Here is a tiny trained network, its code and every weight. The questions are about switching its units off for an input and a class, where a switched-off unit gives its printed mean instead of its output.

import numpy as np


def w(rows, s, z=0):
    codes = np.array(rows[::2]) - 128.0
    scale = np.full(codes.shape[1], s)
    scale[-1] = z or s
    return codes * scale


def f(y):
    return np.maximum(y, 0)


def log_softmax(a):
    a = a - a.max(-1, keepdims=True)
    return a - np.log(np.exp(a).sum(-1, keepdims=True))


def net(x, mask):
    res = np.array(x, float).reshape(1, 4) / 4 @ E
    y = f(res @ A[0][:, :-1].T + A[0][:, -1])
    res = res + np.where(mask, y, B[0][:, -1]) @ B[0][:, :-1]
    return log_softmax(res[-1] @ U[:, :-1].T + U[:, -1])


A, B = {}, {}
E = w([
[122,100,31],'x0',
[1,164,158],'x1',
[132,237,77],'x2',
[87,82,143],'x3',
],0.0077)
A[0] = w([
[145,49,138,172],'n0',
[159,216,119,141],'n1',
[106,139,122,110],'n2',
[2,89,195,254],'n3',
[206,175,149,176],'n4',
[123,71,167,198],'n5',
[144,55,140,152],'n6',
[111,113,249,143],'n7',
[147,24,104,139],'n8',
[166,211,118,179],'n9',
[144,202,222,216],'n10',
[140,25,124,140],'n11',
[108,190,67,246],'n12',
[191,148,177,163],'n13',
[172,164,66,185],'n14',
[28,197,116,250],'n15',
[139,77,203,159],'n16',
[158,70,147,154],'n17',
],0.013,0.0044)
B[0] = w([
[27,132,104,191],'n0',
[161,162,66,177],'n1',
[101,111,159,138],'n2',
[123,209,129,247],'n3',
[116,184,109,183],'n4',
[103,160,105,192],'n5',
[29,119,91,183],'n6',
[175,156,76,204],'n7',
[60,108,84,196],'n8',
[185,170,134,183],'n9',
[213,216,76,199],'n10',
[16,96,114,197],'n11',
[160,175,182,193],'n12',
[132,187,161,173],'n13',
[254,173,135,185],'n14',
[132,240,168,210],'n15',
[168,109,71,194],'n16',
[116,89,73,177],'n17',
],0.0084,0.012)
U = w([
[255,209,120,150],'0',
[56,208,241,204],'1',
[169,71,212,89],'2',
[53,68,33,169],'3',
[111,59,199,3],'4',
[162,75,128,89],'5',
],0.0097,0.005)

Each question gives the input, the list of numbers given to net, and the class t.
The units are the neurons (one row each of A and B). Each row of codes is followed by its name. A weight is (code - 128) times the scale printed after its matrix; where a second scale follows, it is the last column's (A, B and U).
mask holds one flag per neuron, in row order. A switched-off neuron (its flag False) gives its mean, the last column of its row in B, instead of its output. The means were averaged over made-up inputs and are rounded, as every weight is.
A unit's drop is (log p(t) with every unit on - log p(t) with that unit switched off) / (log p(t) with every unit on - log p(t) with every unit switched off).
The circuit of an input: a set's keep is (log p(t) with only the set's units on - log p(t) with every unit switched off) / (log p(t) with every unit on - log p(t) with every unit switched off). Starting from the 12 units with the biggest drops (on a tie, the unit counted first), units are removed one at a time, each time the one whose removal leaves the highest keep (on an exact tie, the one counted first), for as long as the keep stays at least 0.8.
circuit, biggest first: the units of the circuit, biggest drop first
unit that matters most: the unit with the biggest drop
k most important neurons: the k neurons with the biggest drops, biggest first
drop when u is switched off: that unit's drop, to one decimal
input [-5,2,-2,3], class 0: circuit, biggest first -> [n7 n10]
input [7,5,0,-1], class 1: 3 most important neurons -> [n10 n7 n16]
input [-2,-5,1,3], class 3: unit that matters most -> n15
input [-4,3,0,0], class 0: circuit, biggest first -> [n10 n11]
input [8,4,-1,7], class 1: circuit, biggest first -> [n15 n16]
input [-4,7,-6,-1], class 0: 2 most important neurons -> [n7 n10]
input [-7,4,-8,-1], class 0: 2 most important neurons -> [n7 n10]
input [-4,3,4,5], class 0: 2 most important neurons -> [n10 n11]
input [-8,8,-8,-3], class 0: 2 most important neurons -> [n7 n10]
input [2,1,2,3], class 1: drop when n16 is switched off -> 0.5
input [-6,8,0,-3], class 0: drop when n10 is switched off -> 0.3
input [-6,3,-8,-2], class 3: drop when n10 is switched off -> -0.1
input [7,2,-7,-8], class 3: drop when n7 is switched off -> 0.0
